[[  9 -10  -4  17  20  17]
 [-66   2   1   7  -6 -49]
 [ 32   4  18 -17  -3  27]
 [ 57   0  11  17 -16   9]
 [-46   2  14   0   3  -1]
 [ -4  -4  17  -3 -13   5]
 [ 23  -5 -35 -20   0  20]
 [-16   3  26 -12   2  -3]
 [-10  -1 -11   0   9 -34]
 [-22   7   6 -24  18   4]
 [  5   4  -1  33  -8 -30]
 [ 64  -2  16  13   4  -5]] ==> 17

[[ -9 -19 -14 -15 -40 -44 -17   5 -35 -19   7]
 [ 48  32  18 -36 -23  27 -30 -37  46 -28  51]
 [-49 -47  13   5 -63  19  -6  -8 -60  57  31]
 [ 17  60 -14 -51  46  62 -32 -26 -59  24  29]
 [-38 -45   8 -21 -16 -52  47   1   1 -40  34]
 [ 47  31  -7  44  45  33 -24  11 -37  46  58]
 [ 41 -54  -2  12  47 -45  -2 -45 -45   6  47]
 [-20 -22 -17 -11  41 -34  12 -10  14 -39   6]] ==> 7

[[  0 -12  15  22  13   8  13  -4   5 -16 -19  -4]
 [  6  -9 -42  35  24 -21  50 -22  20   5  -8   5]
 [  4   3  14   7   5  -7   3  28  -1  11 -10  -5]
 [ -2  10   4   5   5   4   8   9   3   2 -16  17]
 [  6 -17  10 -29   2  10   3   8  -2  -7  20  -8]
 [ -1  -6  27  26  13  13   4   1   4 -25 -24 -10]
 [  3  13  -7  48  28 -10  15  -5  27 -23 -24 -13]
 [  8 -16 -62  33  25 -30  65 -31  21  17  -1  13]] ==> -4

[[  4  13  -8   6  -5 -55  -8 -15  20 -29]
 [-14 -18  -6 -11  16   1  -4   1 -14   9]
 [  5  -1  -2  -8 -10  -5  -1   0  12  -2]
 [ -2 -11   4 -13   3   9   6  -7  -8  12]
 [  3  14  27 -15   8 -11  12  -3   4 -13]
 [  3  -1 -31  11 -16 -38 -20 -17  11 -11]
 [-28   3 -11 -34  18  21   3  15   2  -8]
 [  5  -5  14 -16 -10  33   7   5  -1  16]
 [-43  -9 -18 -11  15 -14  -6   5 -10   4]
 [ 24   7  37   6   2 -17  -6 -11  -6 -10]] ==> -29

[[  1   4   1 -12  -9  15  10  -8   0]
 [-14   5  38   2  -1 -18  -2  13 -47]
 [ 10   5  17  11 -11   5  51 -18 -33]
 [-10   5   2  12  -3 -14  -1   2  27]
 [-12   5 -47   0   1  37 -21  14  49]] ==> 0
---
Input: [29, -12, 58, -26, -42]
Output: -12
Input: [[-56, 55, 48, 25], [16, -30, -34, -23]]
Output: 25
Input: [-9, -58, 25, 63, 46]
Output: 25
Input: [[15, -13, 0, -17, 31], [10, -4, -16, -4, -9], [-18, 50, 5, 19, -2]]
Output: 19
Input: [-69, 26, -36, 13, -17]
Output: -17
Input: [-43, 14, -61, -63, -16]
Output: -43
Input: [[-43, 12, 16, 42], [-13, -32, 64, -23]]
Output: 16
---
17,-9,24,-33,-3,15,-9
31,1,-11,-37,50,40,-29
-27,-51,-25,-30,20,21,-11
out -11

24,-5,-9,56,44
2,6,28,42,5
3,-9,-9,61,32
out 32

-5,4,6,1,3
49,-17,25,43,17
67,-54,35,-23,3
out 3

-34,35,0,35,-16,-27,32
2,18,-20,26,16,4,-36
51,49,37,-42,11,26,63
out 63

-12,30,28,15,-16,-21
51,-23,-20,-7,48,47
38,-16,5,3,34,46
out 46

-24,-54,27,-25
-3,59,-10,-67
-8,-13,18,1
out 1

-24,13,-20,20,4,25,4
-13,-18,-17,56,4,67,4
-32,13,-21,23,4,35,6
out 6

9,-33,-3,-4,10,8,20
-51,9,22,-4,-17,10,-20
38,-19,-40,5,21,27,-18
out -18

-1,-4,-9,2,13
3,-5,15,9,50
2,3,-17,4,12
out 12
---
[-45  32 -29 -55] gives -29

[[  7   1 -55 -21  10  -7 -12]
 [  4  -1 -44 -23  13  -4  -8]] gives -23

[-45  -6  67 -21 -19] gives -19

[ 17 -64  16  -5  32] gives 16

[[  6  29 -63  34   9 -17]
 [-21 -18  28 -30   7 -20]] gives -21

[[-25  51  -4  50 -58]
 [ 16 -28  43  21   3]
 [ 14  20 -23 -12 -62]] gives -28

[[-35  13  19 -38 -23 -53]
 [ 13  -9   1   7   7 -31]
 [  7  51  30  24 -21 -15]] gives -35

[ 16  19  51 -27  -8] gives 16

[[-49  46  26  38 -39 -36]
 [ 45 -40  23 -26  -7 -34]
 [ 36 -46  33   7  31  52]] gives -40
---
[  59.71 -128.75   64.67  -79.53  172.86  184.48] → 172.86

[[-0.8 -0.5  2.0 -2.1]
 [-1.1 -1.3  1.4 -1.8]
 [-0.7 -0.6  0.5 -1.7]] → 1.4

[-15.38   5.71  12.87   3.84] → 5.71

[ 11.9 -11.3   8.3  -1.7  -7.4] → 8.3

[[ 0.221  0.204  0.192  0.151  0.144  0.160  0.130]
 [ 0.096  0.169  0.178  0.169  0.205  0.161  0.174]
 [ 0.193  0.237 -0.213  0.163  0.148  0.170  0.157]] → 0.221

[  6.07  -4.88  11.37 -11.27  -5.31   9.46   2.84] → 9.46

[-0.148 -0.068  0.028  0.097  0.030] → 0.030
---
[ 38 -58 -14  13  36] ==> -14, 38

[[-29 -32 -24 -19  60]
 [-12 -18 -22 -26   1]
 [-31 -39 -24 -37  -3]] ==> -22, 60

[ 22 -52 -26   8 -23] ==> -26, 22

[-39   4  35 -28  63  38  58] ==> -28, 63

[-64 -28 -60  -8  45] ==> -60, 45

[ 32  60   1  45 -66] ==> 1, 60

[ -2 -39  -6 -58  51   5  67] ==> -58, 67

[-12  -9  25 -17 -54] ==> 25, 25
---
[[  6  17 -12   4   8  -7 -45   8]
 [-20  -1 -28  -7   4  -8 -15  16]
 [ 16  -4  29   7  -6   6  22 -13]
 [-10  12 -38  11 -12   3 -10  -4]
 [ 10  -6  36 -12   1   0  12  -8]
 [-14 -64   8  -8 -26 -25   0  21]
 [ -7   8 -37   9  13  -5 -22  18]
 [  2  -3   3  -1  -4   7   7   0]
 [ -2   1  -5   2   1  -4  -6   3]
 [  1  -5   3   1  -7  13  12   1]] ans = -12

[[-30 -15  11 -41  39 -26  11]
 [ -5 -36 -22  14 -20  30  45]
 [ 55  20 -34   0   8 -26  -1]
 [-21 -30 -42  24  -2  35  17]
 [-20  24  46 -13  22  23  32]] ans = 11

[[ 53  38  37 -28  31  36 -59]
 [ 41  31  27 -22  24  22 -42]
 [ 27  17  23 -10  12  24 -25]
 [ 52  45  42 -26  32  39 -46]
 [-65 -54 -54  41 -43 -52  67]] ans = 37

[[-27 -33  60  41  36  -3 -16   4 -11  29]
 [  4 -12  33   7  -7  25  23  12  30  -7]
 [  0   0   0   0   1   0   0   1   0   0]
 [ 33  15  36   7 -29  21  23  28   9   9]
 [ 29 -20   5  -9 -10 -15  30 -15 -11 -22]
 [ 15  -5  -1 -22   8  -3   7   2  -8 -18]
 [  0   0   0   0   0   0   0   0   0   0]
 [-19  51 -33  23 -40 -27   0  -8   4 -11]
 [  2   2  -4  -5   8   8   5   2  26 -14]
 [ 29  11  27  -3   6 -10  -4  13 -15  17]] ans = 60

[[-21  33 -50 -20 -41 -22 -18]
 [-17  25 -43 -34 -51  -8  -4]
 [  5  22  -2  28 -21  -2 -26]
 [-23  12 -42 -28  -6 -27  -3]
 [  0   5  -4 -13 -24   9   6]
 [ 20  -7  32  11 -18  33   9]
 [ 26  15  34  42 -38  32 -18]
 [-23   8 -41 -34  -5 -26   2]
 [ 17   9  25  45  -4  10 -22]
 [  4  27  -9   6 -53  11 -16]] ans = -50

[[ -1   1 -10  -1  24  -2]
 [  0  -5 -52 -13   3  -6]
 [  1 -46   2   4  15  21]
 [ -2  -4  -1  19   0   3]
 [ -1   8 -26   0   5   3]
 [  0  12  -7  -1   2  -6]
 [  3   0   3 -28  -5 -10]
 [  0  17  -9  -3   4  -8]] ans = -10

[[-17 -12 -15  -2 -12   6   3 -15]
 [-16  -2 -69 -11 -23  -1 -20 -39]
 [  3  -1   6  -8  -2  -4   0   0]
 [ -9  -5  -7   1  -6   5   1  -7]
 [  8   6  -5  -6   3  -6  -6   0]
 [ -1   5 -39  -5  -4  -5 -16 -17]
 [-19  -7 -51  -8 -17   0 -13 -31]
 [  3   8 -38  -9  -2  -8 -18 -16]
 [  4  -6  46   5   4   4  20  19]
 [ -5  -1 -24  -4  -6  -4  -8 -13]] ans = -15

[[ -2 -17 -18  15 -15 -13 -17   9   5  -9  -1]
 [-14 -38 -22  -4  11 -60 -37 -39 -42 -37 -41]
 [-18 -31 -18  -5 -22 -30 -23 -14 -11 -35 -31]
 [ 22 -15   9  16  31 -16 -29  43  19  -1  -3]
 [  8  -3  14   2   1  -3   5  36  17  -3 -16]
 [ -2   7  -3 -19  10  -4  17 -27 -23   3  -6]] ans = -18
---
[ 44 -26 -51   8 -31] ==> 44, -51

[[ 36  -5  14  21  20   9]
 [-34  52  41  10 -36 -18]] ==> 52, -36

[[-35 -28  53 -65]
 [-10 -44 -30  18]
 [-31 -26 -27  22]] ==> 53, -65

[[-32  -1   1  -2  -6 -20 -32]
 [-32  44 -61 -52 -25  60  39]] ==> 60, -61

[[-54   4  34 -31   4  31  13]
 [ 32 -25 -23  15 -15  18  25]
 [  2  15   5 -18 -55  46 -22]] ==> 46, -55

[[-39  36  14 -53  16]
 [-46  11 -14  14  53]] ==> 53, -53

[-23 -50  13   1] ==> 13, -50

[ -9  45  53 -28 -13  10] ==> 53, -28

[-51 -28  -7  11  27 -70] ==> 27, -70
